Here is a tiny trained network, its code and every weight. The questions are about switching its units off for an input and a class, where a switched-off unit gives its printed mean instead of its output.

import numpy as np


def w(rows, s, z=0):
    codes = np.array(rows[::2]) - 128.0
    scale = np.full(codes.shape[1], s)
    scale[-1] = z or s
    return codes * scale


def norm(h):
    return h / np.sqrt((h * h).mean(-1, keepdims=True) + 1e-5)


def f(y):
    return np.maximum(y, 0)


def log_softmax(a):
    a = a - a.max(-1, keepdims=True)
    return a - np.log(np.exp(a).sum(-1, keepdims=True))


def net(x, mask):
    res = np.array(x, float).reshape(1, 5) / 4 @ E
    u = 0
    for l in range(2):
        y = f(norm(res) @ A[l][:, :-1].T + A[l][:, -1])
        res = res + np.where(mask[u : u + 12], y, B[l][:, -1]) @ B[l][:, :-1]
        u += 12
    return log_softmax(norm(res)[-1] @ U[:, :-1].T + U[:, -1])


A, B = {}, {}
E = w([
[170,164,1],'x0',
[183,109,169],'x1',
[124,14,147],'x2',
[207,89,97],'x3',
[206,130,98],'x4',
],0.0053)
A[0] = w([
[148,125,143,130],'0.n1',
[136,76,2,250],'0.n2',
[166,113,64,75],'0.n3',
[68,151,167,70],'0.n4',
[75,160,200,102],'0.n5',
[98,141,154,16],'0.n6',
[114,217,135,102],'0.n7',
[228,186,109,232],'0.n8',
[106,132,133,71],'0.n9',
[165,77,134,127],'0.n10',
[185,216,163,78],'0.n11',
[116,145,145,142],'0.n12',
],0.0093,0.0018)
B[0] = w([
[125,90,119,143],'0.n1',
[71,10,27,253],'0.n2',
[137,107,66,184],'0.n3',
[100,182,70,187],'0.n4',
[110,195,32,215],'0.n5',
[105,175,99,150],'0.n6',
[187,87,164,185],'0.n7',
[255,153,43,222],'0.n8',
[120,131,131,138],'0.n9',
[165,49,117,173],'0.n10',
[218,192,162,182],'0.n11',
[136,144,118,153],'0.n12',
],0.011,0.0054)
A[1] = w([
[20,140,119,162],'1.n1',
[46,120,146,185],'1.n2',
[144,48,234,205],'1.n3',
[129,144,49,41],'1.n4',
[180,83,87,103],'1.n5',
[127,126,10,155],'1.n6',
[107,2,210,171],'1.n7',
[151,128,144,32],'1.n8',
[185,159,157,72],'1.n9',
[135,95,88,2],'1.n10',
[46,192,229,142],'1.n11',
[233,154,173,87],'1.n12',
],0.0072,0.00099)
B[1] = w([
[83,186,161,189],'1.n1',
[147,205,135,165],'1.n2',
[91,150,216,157],'1.n3',
[103,60,159,198],'1.n4',
[76,159,130,199],'1.n5',
[75,21,171,253],'1.n6',
[98,123,254,181],'1.n7',
[118,141,129,131],'1.n8',
[156,154,145,148],'1.n9',
[98,95,111,164],'1.n10',
[74,241,47,162],'1.n11',
[171,172,174,165],'1.n12',
],0.012,0.0056)
U = w([
[113,94,249,36],'0',
[188,187,131,2],'1',
[67,49,80,159],'2',
[27,239,90,165],'3',
[218,171,111,124],'4',
[165,42,37,198],'5',
[60,79,167,121],'6',
],0.012,0.0028)

Each question gives the input, the list of numbers given to net, and the class t.
The units are the neurons (one row each of A and B). Each row of codes is followed by its name. A weight is (code - 128) times the scale printed after its matrix; where a second scale follows, it is the last column's (A, B and U).
mask holds one flag per neuron, layer by layer. A switched-off neuron (its flag False) gives its mean, the last column of its row in B, instead of its output. The means were averaged over made-up inputs and are rounded, as every weight is.
A unit's drop is (log p(t) with every unit on - log p(t) with that unit switched off) / (log p(t) with every unit on - log p(t) with every unit switched off).
The circuit of an input: a set's keep is (log p(t) with only the set's units on - log p(t) with every unit switched off) / (log p(t) with every unit on - log p(t) with every unit switched off). Starting from the 12 units with the biggest drops (on a tie, the unit counted first), units are removed one at a time, each time the one whose removal leaves the highest keep (on an exact tie, the one counted first), for as long as the keep stays at least 0.8.
units of the circuit, in order: the units of the circuit, biggest drop first
k most important neurons: the k neurons with the biggest drops, biggest first
k most important neurons of layer l: the k neurons of layer l with the biggest drops, biggest first
drop of u: that unit's drop, to one decimal
input [6,-2,2,-7,0], class 6: units of the circuit, in order => (0.n8; 1.n6)
input [-4,-7,0,6,-1], class 0: units of the circuit, in order => (0.n8; 0.n5; 0.n2)
input [-2,3,-2,-1,0], class 4: most important neuron => (0.n2)
input [8,1,-8,-4,-1], class 4: units of the circuit, in order => (0.n11; 0.n7)
input [1,7,-4,2,3], class 4: 2 most important neurons => (0.n11; 0.n2)
input [0,2,6,-3,-7], class 3: 3 most important neurons of layer 0 => (0.n8; 0.n2; 0.n3)
input [1,1,-6,8,-3], class 4: 2 most important neurons => (0.n8; 0.n11)
input [-6,7,6,-5,-3], class 3: 3 most important neurons of layer 0 => (0.n2; 0.n8; 0.n5)
input [-8,3,-4,-7,8], class 1: 2 most important neurons of layer 0 => (0.n2; 0.n11)
input [3,-8,-6,-3,4], class 5: 3 most important neurons of layer 0 => (0.n8; 0.n7; 0.n11)
input [-5,7,-1,-1,-3], class 3: 2 most important neurons of layer 0 => (0.n8; 0.n2)
input [-6,-5,-3,3,-3], class 3: 2 most important neurons => (0.n2; 0.n8)
input [-3,3,7,-2,-6], class 3: 2 most important neurons => (0.n8; 0.n2)
input [-3,7,-3,4,3], class 4: units of the circuit, in order => (0.n2)
input [-5,6,-4,-1,5], class 1: drop of 1.n7 => 0.0
input [-1,2,-7,-4,8], class 1: drop of 0.n11 => 0.1
input [-3,3,3,-5,-2], class 3: drop of 0.n8 => 0.3
